Here is a tiny trained network, its code and every weight. The questions are about switching its units off for an input and a target symbol, where a switched-off unit gives its printed mean instead of its output.

import numpy as np


def w(rows, s, z=0):
    codes = np.array(rows[::2]) - 128.0
    scale = np.full(codes.shape[1], s)
    scale[-1] = z or s
    return codes * scale


def norm(h):
    return h / np.sqrt((h * h).mean(-1, keepdims=True) + 1e-5)


def f(y):
    return y / 2 * (1 + np.tanh(0.7978845608 * (y + 0.044715 * y**3)))


def softmax(a):
    e = np.exp(a - a.max(-1, keepdims=True))
    return e / e.sum(-1, keepdims=True)


def log_softmax(a):
    a = a - a.max(-1, keepdims=True)
    return a - np.log(np.exp(a).sum(-1, keepdims=True))


def net(x, mask):
    ids = ['ΞΠΦβγεθμστ'.index(c) for c in x.split()]
    T = len(ids)
    res = E[ids] + P[:T]
    r = norm(res)
    for j in range(2):
        rows = slice(2 * j, 2 * j + 2)
        q, k, v = (r @ M[0][rows].T for M in (Q, K, V))
        z = softmax(np.where(np.tri(T) > 0, q @ k.T / 2**0.5, -1e9)) @ v
        o = O[0][rows]
        res = res + np.where(mask[j], z, o[:, -1]) @ o[:, :-1]
    y = f(norm(res) @ A[0][:, :-1].T + A[0][:, -1])
    res = res + np.where(mask[2:26], y, B[0][:, -1]) @ B[0][:, :-1]
    return log_softmax(norm(res)[-1] @ U[:, :-1].T + U[:, -1])


Q, K, V, O, A, B = {}, {}, {}, {}, {}, {}
E = w([
[55,134,1,82],'Ξ',
[154,149,136,120],'Π',
[162,75,150,173],'Φ',
[99,196,166,155],'β',
[116,124,186,126],'γ',
[157,67,72,113],'ε',
[136,84,97,122],'θ',
[153,77,111,200],'μ',
[88,174,151,134],'σ',
[111,172,192,147],'τ',
],0.0039)
P = w([
[69,99,26,150],'0',
[66,84,3,151],'1',
[65,78,12,163],'2',
[62,73,16,182],'3',
[56,61,40,187],'4',
[59,60,36,198],'5',
[59,71,53,194],'6',
],0.00051)
Q[0] = w([
[117,239,196,151],'h0',
[11,51,73,16],'h0',
[251,1,31,134],'h1',
[15,229,231,105],'h1',
],0.0042)
K[0] = w([
[48,47,208,85],'h0',
[75,170,3,181],'h0',
[22,15,209,187],'h1',
[240,230,104,64],'h1',
],0.0047)
V[0] = w([
[48,49,175,140],'h0',
[4,74,119,151],'h0',
[230,158,162,65],'h1',
[68,67,174,124],'h1',
],0.0026)
O[0] = w([
[168,132,40,9,209],'h0',
[184,71,55,4,254],'h0',
[207,70,115,12,28],'h1',
[74,183,220,167,119],'h1',
],0.0021,0.00088)
A[0] = w([
[124,100,190,121,109],'n0',
[129,133,178,120,73],'n1',
[111,148,106,105,88],'n2',
[233,198,121,133,115],'n3',
[191,182,159,191,186],'n4',
[101,64,152,215,161],'n5',
[162,155,70,30,91],'n6',
[85,188,129,138,71],'n7',
[44,200,185,139,82],'n8',
[182,185,67,54,101],'n9',
[124,115,161,133,116],'n10',
[159,127,152,94,53],'n11',
[89,111,156,164,9],'n12',
[100,37,79,25,87],'n13',
[61,114,134,177,61],'n14',
[105,150,66,250,5],'n15',
[117,60,60,76,158],'n16',
[136,109,175,96,123],'n17',
[165,136,151,1,114],'n18',
[142,129,47,229,189],'n19',
[71,179,235,119,152],'n20',
[90,52,156,211,187],'n21',
[50,53,188,191,104],'n22',
[135,131,100,74,136],'n23',
],0.0027,0.0013)
B[0] = w([
[122,157,32,59,123],'n0',
[154,85,61,109,109],'n1',
[102,113,198,184,115],'n2',
[49,142,196,35,116],'n3',
[171,174,174,26,191],'n4',
[37,203,163,56,192],'n5',
[28,120,148,89,106],'n6',
[118,54,232,166,150],'n7',
[189,18,150,165,219],'n8',
[3,99,188,57,110],'n9',
[123,151,85,105,126],'n10',
[94,144,34,161,78],'n11',
[42,72,92,137,96],'n12',
[104,214,245,101,129],'n13',
[82,103,141,82,138],'n14',
[138,237,84,70,137],'n15',
[157,156,236,147,154],'n16',
[135,175,84,130,119],'n17',
[53,213,74,176,113],'n18',
[218,193,119,129,214],'n19',
[192,41,63,128,248],'n20',
[36,203,160,57,211],'n21',
[21,110,106,51,175],'n22',
[79,158,185,190,123],'n23',
],0.0021,0.0012)
U = w([
[37,18,94,20,135],'Ξ',
[240,237,217,25,161],'Π',
[9,68,174,242,132],'Φ',
[235,17,240,153,185],'β',
[12,233,235,14,199],'γ',
[207,229,2,221,86],'ε',
[10,199,7,67,95],'θ',
[191,231,213,250,131],'μ',
[78,187,213,125,1],'σ',
[242,47,22,14,132],'τ',
],0.0048,0.0034)

Each question gives the input, a string of symbols that net reads in full, and the target symbol t.
The units are the heads (2 rows each of Q, K, V and O) and the neurons (one row each of A and B). Each row of codes is followed by its name. A weight is (code - 128) times the scale printed after its matrix; where a second scale follows, it is the last column's (O, A, B and U).
mask holds one flag per unit, heads first, then neurons. A switched-off unit (its flag False) gives its mean, the last column of its rows in O or B, instead of its output. The means were averaged over made-up inputs and are rounded, as every weight is.
A unit's drop is (log p(t) with every unit on - log p(t) with that unit switched off) / (log p(t) with every unit on - log p(t) with every unit switched off).
top k neurons: the k neurons with the biggest drops, biggest first
which heads matter: for each layer, one digit per head in row order, 1 if its drop is at least 0.15 and else 0, layers parted by /
drop of u: that unit's drop, to one decimal
input τ Π Φ β, target β: which heads matter => 11
input Ξ σ τ Π θ β, target β: which heads matter => 01
input θ σ σ Π γ Φ, target γ: which heads matter => 01
input τ Π Ξ ε, target ε: which heads matter => 10
input σ Π θ τ, target τ: which heads matter => 11
input τ ε σ, target Φ: which heads matter => 00
input Π θ τ τ ε τ, target τ: which heads matter => 01
input σ ε τ γ, target Ξ: which heads matter => 00
input σ ε τ, target β: top neuron => [n20]
input Ξ γ γ, target Ξ: top 2 neurons => [n20; n0]
input Φ Ξ γ θ β τ Π, target γ: top 3 neurons => [n9; n3; n6]
input β β β Φ τ Π ε, target ε: top 3 neurons => [n19; n8; n4]
input β Ξ σ σ Ξ τ, target β: top 2 neurons => [n8; n20]
input τ Ξ θ τ Φ, target Π: drop of n7 => 0.3
input β β Φ γ θ θ, target γ: drop of n8 => 0.2
input σ τ Φ σ σ, target Φ: drop of n8 => 0.2
input γ ε θ μ, target ε: drop of n15 => 0.1
